Below is a small trained network, with its code and all its weights. Each question gives an input and a class and asks what happens when units are switched off, that is, made to give their printed mean instead of their output.

import numpy as np


def w(rows, s, z=0):
    codes = np.array(rows[::2]) - 128.0
    scale = np.full(codes.shape[1], s)
    scale[-1] = z or s
    return codes * scale


def norm(h):
    return h / np.sqrt((h * h).mean(-1, keepdims=True) + 1e-5)


def f(y):
    return np.maximum(y, 0)


def log_softmax(a):
    a = a - a.max(-1, keepdims=True)
    return a - np.log(np.exp(a).sum(-1, keepdims=True))


def net(x, mask):
    res = np.array(x, float).reshape(1, 3) / 4 @ E
    u = 0
    for l in range(2):
        y = f(norm(res) @ A[l][:, :-1].T + A[l][:, -1])
        res = res + np.where(mask[u : u + 11], y, B[l][:, -1]) @ B[l][:, :-1]
        u += 11
    return log_softmax(norm(res)[-1] @ U[:, :-1].T + U[:, -1])


A, B = {}, {}
E = w([
[237,90,104,179,90,13],'x0',
[169,167,176,150,24,96],'x1',
[128,18,253,52,130,150],'x2',
],0.0065)
A[0] = w([
[147,187,95,254,35,54,72],'L0N0',
[164,138,9,235,51,47,219],'L0N1',
[142,207,139,64,123,110,253],'L0N2',
[98,145,152,71,182,90,194],'L0N3',
[57,154,166,144,55,124,28],'L0N4',
[104,7,181,130,72,151,250],'L0N5',
[140,84,150,143,30,124,158],'L0N6',
[237,143,186,106,64,90,57],'L0N7',
[218,99,159,105,249,131,110],'L0N8',
[90,135,23,118,204,216,94],'L0N9',
[51,134,52,73,171,44,104],'L0N10',
],0.0069,0.0017)
B[0] = w([
[205,181,132,180,91,160,222],'L0N0',
[159,132,138,146,107,191,255],'L0N1',
[163,130,186,121,96,129,166],'L0N2',
[115,131,86,188,143,153,161],'L0N3',
[138,93,194,130,141,178,154],'L0N4',
[113,102,130,171,59,129,200],'L0N5',
[81,166,114,123,211,181,170],'L0N6',
[101,159,85,118,124,104,183],'L0N7',
[155,139,99,138,156,2,168],'L0N8',
[76,175,55,23,173,104,216],'L0N9',
[71,122,165,104,103,150,171],'L0N10',
],0.0092,0.0079)
A[1] = w([
[186,170,97,170,96,158,43],'L1N0',
[131,118,55,53,160,83,211],'L1N1',
[118,114,56,148,112,113,250],'L1N2',
[127,71,127,135,128,88,67],'L1N3',
[84,176,91,50,217,106,58],'L1N4',
[148,127,178,131,78,178,110],'L1N5',
[195,105,142,123,74,135,202],'L1N6',
[147,163,114,95,102,178,80],'L1N7',
[61,135,57,130,97,198,177],'L1N8',
[76,172,71,85,190,108,23],'L1N9',
[131,8,124,128,188,97,74],'L1N10',
],0.011,0.0018)
B[1] = w([
[175,164,184,214,76,115,243],'L1N0',
[90,117,101,63,132,171,219],'L1N1',
[107,111,231,90,167,140,191],'L1N2',
[85,210,175,74,71,109,159],'L1N3',
[69,248,59,146,220,206,254],'L1N4',
[151,56,64,121,144,130,214],'L1N5',
[129,158,82,162,232,181,209],'L1N6',
[102,101,106,149,143,2,207],'L1N7',
[203,101,116,96,155,111,249],'L1N8',
[109,43,70,92,204,145,236],'L1N9',
[118,193,148,132,43,26,183],'L1N10',
],0.0077,0.0072)
U = w([
[240,167,142,225,118,152,254],'0',
[111,1,188,118,108,226,26],'1',
[73,159,70,55,252,172,209],'2',
[70,137,201,91,66,27,26],'3',
],0.015,0.0017)

Each question gives the input, the list of numbers given to net, and the class t.
The units are the neurons (one row each of A and B). Each row of codes is followed by its name. A weight is (code - 128) times the scale printed after its matrix; where a second scale follows, it is the last column's (A, B and U).
mask holds one flag per neuron, layer by layer. A switched-off neuron (its flag False) gives its mean, the last column of its row in B, instead of its output. The means were averaged over made-up inputs and are rounded, as every weight is.
A unit's drop is (log p(t) with every unit on - log p(t) with that unit switched off) / (log p(t) with every unit on - log p(t) with every unit switched off).
The circuit of an input: a set's keep is (log p(t) with only the set's units on - log p(t) with every unit switched off) / (log p(t) with every unit on - log p(t) with every unit switched off). Starting from the 12 units with the biggest drops (on a tie, the unit counted first), units are removed one at a time, each time the one whose removal leaves the highest keep (on an exact tie, the one counted first), for as long as the keep stays at least 0.8.
units of the circuit, in order: the units of the circuit, biggest drop first
unit that matters most: the unit with the biggest drop
top k neurons: the k neurons with the biggest drops, biggest first
top k neurons in layer l: the k neurons of layer l with the biggest drops, biggest first
drop when u is switched off: that unit's drop, to one decimal
input [0,3,6], class 1: top 2 neurons in layer 1 -> (L1N4, L1N7)
input [3,8,7], class 1: unit that matters most -> L0N0
input [-1,2,8], class 3: units of the circuit, in order -> (L0N0, L0N1, L1N10, L1N9)
input [0,4,3], class 1: units of the circuit, in order -> (L0N0, L1N4)
input [-6,5,-2], class 1: top 2 neurons -> (L0N4, L1N4)
input [-4,5,0], class 1: units of the circuit, in order -> (L1N4, L0N0, L0N9)
input [2,2,7], class 3: top 2 neurons in layer 0 -> (L0N0, L0N1)
input [-4,5,-1], class 0: top 2 neurons in layer 1 -> (L1N9, L1N1)
input [0,6,6], class 1: top 3 neurons -> (L1N4, L0N0, L0N9)
input [5,-4,1], class 3: top 2 neurons -> (L0N0, L0N9)
input [-2,2,2], class 1: top 2 neurons -> (L0N0, L1N4)
input [-3,2,-3], class 0: top 3 neurons in layer 0 -> (L0N6, L0N2, L0N0)
input [-1,0,8], class 3: top 3 neurons -> (L0N1, L0N0, L1N10)
input [3,-4,-5], class 0: unit that matters most -> L0N1
input [-5,3,-7], class 0: drop when L0N0 is switched off -> 0.4
input [-2,4,-4], class 0: drop when L1N2 is switched off -> 0.0
input [8,-8,-5], class 0: drop when L0N1 is switched off -> 0.1
input [0,3,5], class 1: drop when L0N0 is switched off -> 0.2
